Each row has two labels, one from each of two sets.
-5.985, -2.197, 0.991, 1.209, -0.190, 1.655, -0.058, -3.046, -1.810, -1.967, 4.106, -3.395, -2.532, 2.948, -0.965, 3.284, -0.687, 0.068, 3.683, -1.204, 1.207, -2.729, 1.223 : <50> + [35]
1.053, -2.024, 1.497, -1.845, 0.192, -0.569, 0.379, -1.004, -3.107, -1.575, 2.244, -1.193, -1.989, 2.266, 1.161, 0.386, 0.104, 0.887, 2.090, -1.323, 1.362, 0.438, 0.920 : <53> + [35]
-4.131, -0.344, 2.561, 0.856, -0.112, 3.067, -1.045, -1.777, 0.702, 1.893, 3.465, -2.521, -0.597, 1.073, -1.168, 1.748, 0.361, -0.778, 2.595, -2.075, 1.230, -0.333, 1.995 : <50> + [42]
-2.858, -1.962, 2.049, -0.462, 0.342, -0.259, 1.166, -1.861, -2.394, -0.122, 3.758, -3.162, -0.300, 2.888, -2.413, 1.443, 0.264, -2.036, 1.931, -2.463, 0.733, -3.489, 0.397 : <50> + [44]
-5.294, -3.287, 1.186, 2.058, -0.320, 1.538, -0.167, -3.702, -1.316, -1.366, 3.614, -3.745, -2.344, 1.967, -0.876, 2.832, -2.049, 1.620, 4.808, -0.577, 2.338, -0.687, 1.304 : <50> + [35]
-1.863, -1.510, 1.578, -0.291, -0.517, 1.751, -1.884, -0.821, -1.288, 1.069, 1.049, -0.890, -4.082, 0.688, 0.108, 0.549, 0.356, 0.382, 2.402, -0.735, -3.981, -1.037, 0.812 : <50> + [42]
-5.044, -1.102, 3.018, 1.562, -0.271, 1.864, -0.396, -2.553, -1.860, 0.362, 3.609, -2.744, -0.769, 1.694, -1.075, 1.608, -1.467, -0.468, 3.342, -1.773, 0.912, -1.227, 1.457 : <50> + [35]
-4.071, -2.148, 2.670, -0.499, -0.433, 2.744, -1.172, -3.583, -1.927, -0.704, 3.670, -4.583, -0.990, 2.191, -2.112, 1.802, -0.056, 1.175, 2.863, -1.754, 1.271, -1.620, 1.175 : <50> + [38]
-4.332, -0.689, 2.551, 0.689, 0.104, 2.031, -0.673, -1.678, -1.481, -0.945, 3.040, -3.336, -3.261, 0.052, -0.674, 2.532, -1.743, 1.995, 4.904, -0.852, 1.978, -1.411, 1.348 : <50> + [38]
-3.345, -0.844, 2.246, -0.038, -0.863, 2.463, -0.953, -3.210, -3.732, -0.232, 3.820, -3.808, -0.038, 1.828, -2.003, 1.737, 0.915, -0.437, 4.083, -0.162, 1.791, -1.708, 1.745 : <50> + [44]
-3.551, -3.620, 1.420, 1.724, -0.496, 1.414, -0.263, -0.998, -1.765, 0.088, 5.929, -1.949, -4.626, 0.509, 0.661, 2.386, -3.063, -1.999, 4.941, 1.401, 1.282, -1.167, 2.045 : <50> + [35]
-1.113, -1.372, 0.865, -1.611, 0.202, -2.458, 0.827, -0.916, -3.501, -2.608, 3.515, -2.532, 0.205, 2.020, -1.623, -0.364, -1.424, -1.094, 2.893, -0.610, 0.412, -0.064, 1.515 : <53> + [35]
-1.061, -1.718, 4.347, -0.416, -0.417, 1.299, -0.489, -3.129, -2.321, 1.063, 4.809, -2.223, -0.239, 2.179, -1.328, 1.955, -1.966, 0.764, 2.836, -1.489, 1.856, -2.030, 1.331 : <50> + [38]
-1.214, 0.592, 2.546, 0.000, -1.182, 1.596, -0.658, -1.507, -1.318, -0.152, 2.814, -3.547, -1.855, 2.135, -1.579, 0.951, 1.453, 1.791, 3.084, -1.521, 1.360, 1.322, 0.214 : <50> + [35]
-4.627, -1.181, 1.864, 2.631, -0.152, 2.415, -1.370, -2.165, -2.064, 2.504, 3.106, -3.673, -0.776, 1.714, 1.466, 2.275, 1.092, -0.537, 3.753, -1.486, 0.578, -1.524, 2.826 : <50> + [44]
-5.072, -0.606, 0.986, 1.013, -0.537, 2.814, -0.806, -1.247, 0.254, -1.215, 1.894, -2.568, -3.291, 0.723, 0.454, 3.393, -0.745, -0.497, 4.737, -0.949, 2.080, -1.009, 1.086 : <50> + [42]
-4.287, -1.025, 3.403, 0.241, -0.244, 4.457, -1.094, -1.574, -1.294, 1.355, 0.490, -1.614, -2.043, 2.708, -1.627, 1.447, 1.492, -1.284, 2.880, -2.284, -0.206, -0.046, 0.914 : <50> + [42]
-3.739, -0.837, 1.849, 0.949, 0.784, 0.914, -1.687, -1.805, -2.243, -0.111, 4.660, -2.005, -0.036, 1.787, -1.689, 1.647, -0.580, -0.747, 2.953, -1.296, 1.285, 0.078, 1.020 : <50> + [35]
1.024, -0.423, 3.143, -2.481, 0.580, 0.110, -0.975, -0.632, -1.711, -1.157, 1.200, -0.124, 1.066, 1.599, -3.177, -1.182, -0.131, -0.761, -0.547, -1.919, 0.369, 0.991, 1.317 : <53> + [38]
-5.535, -2.345, 0.335, 0.363, -0.392, 2.289, -0.837, -0.246, -0.412, 0.495, 2.053, -2.674, -1.878, 1.996, -1.319, 0.766, -0.305, -1.952, 2.998, -2.950, 1.067, -1.316, 0.652 : <50> + [42]
1.654, -1.161, 2.167, -2.301, 0.579, -0.146, -0.233, -1.240, -2.783, -1.312, 5.284, -2.417, 1.670, 2.549, -2.130, -0.069, -2.832, 0.677, 2.879, 0.955, 0.905, -0.144, 2.275 : <53> + [38]
-0.666, -1.825, 0.368, -2.429, 1.118, -0.310, -2.025, -1.624, -6.638, -2.670, 2.787, -1.466, -1.397, 0.818, -1.509, 0.998, -3.164, -1.602, 3.470, -1.351, 2.191, -0.307, 2.109 : <53> + [42]
-0.166, -2.923, 2.642, -0.575, -0.018, -0.554, 0.626, -2.464, -3.496, -1.541, 4.608, -3.253, -0.093, 2.418, -2.437, 0.269, -1.204, 0.614, 3.504, 0.238, 1.214, -1.595, 0.897 : <53> + [44]
-3.781, -1.576, 4.480, 0.744, -1.223, 3.101, -1.550, -2.307, -2.793, -0.989, 2.629, -2.442, -1.052, 4.288, -3.239, 2.269, 0.190, 1.565, 4.721, -0.514, 0.695, -1.261, 1.834 : <50> + [38]
-2.025, -1.760, 1.163, -0.422, 0.179, 2.565, -1.667, -0.504, -2.302, 0.015, 1.530, -2.826, -1.550, 1.602, -1.550, 0.886, 0.906, -2.544, 1.410, -3.330, 1.168, -1.558, -0.642 : <50> + [42]
-2.604, 0.389, 4.436, -1.230, 0.224, 2.346, -0.486, -1.463, -1.391, -0.512, 2.517, -2.853, -0.312, 2.252, 0.088, 1.958, -0.174, 0.588, 3.146, 1.163, 1.195, -0.925, 1.875 : <50> + [38]
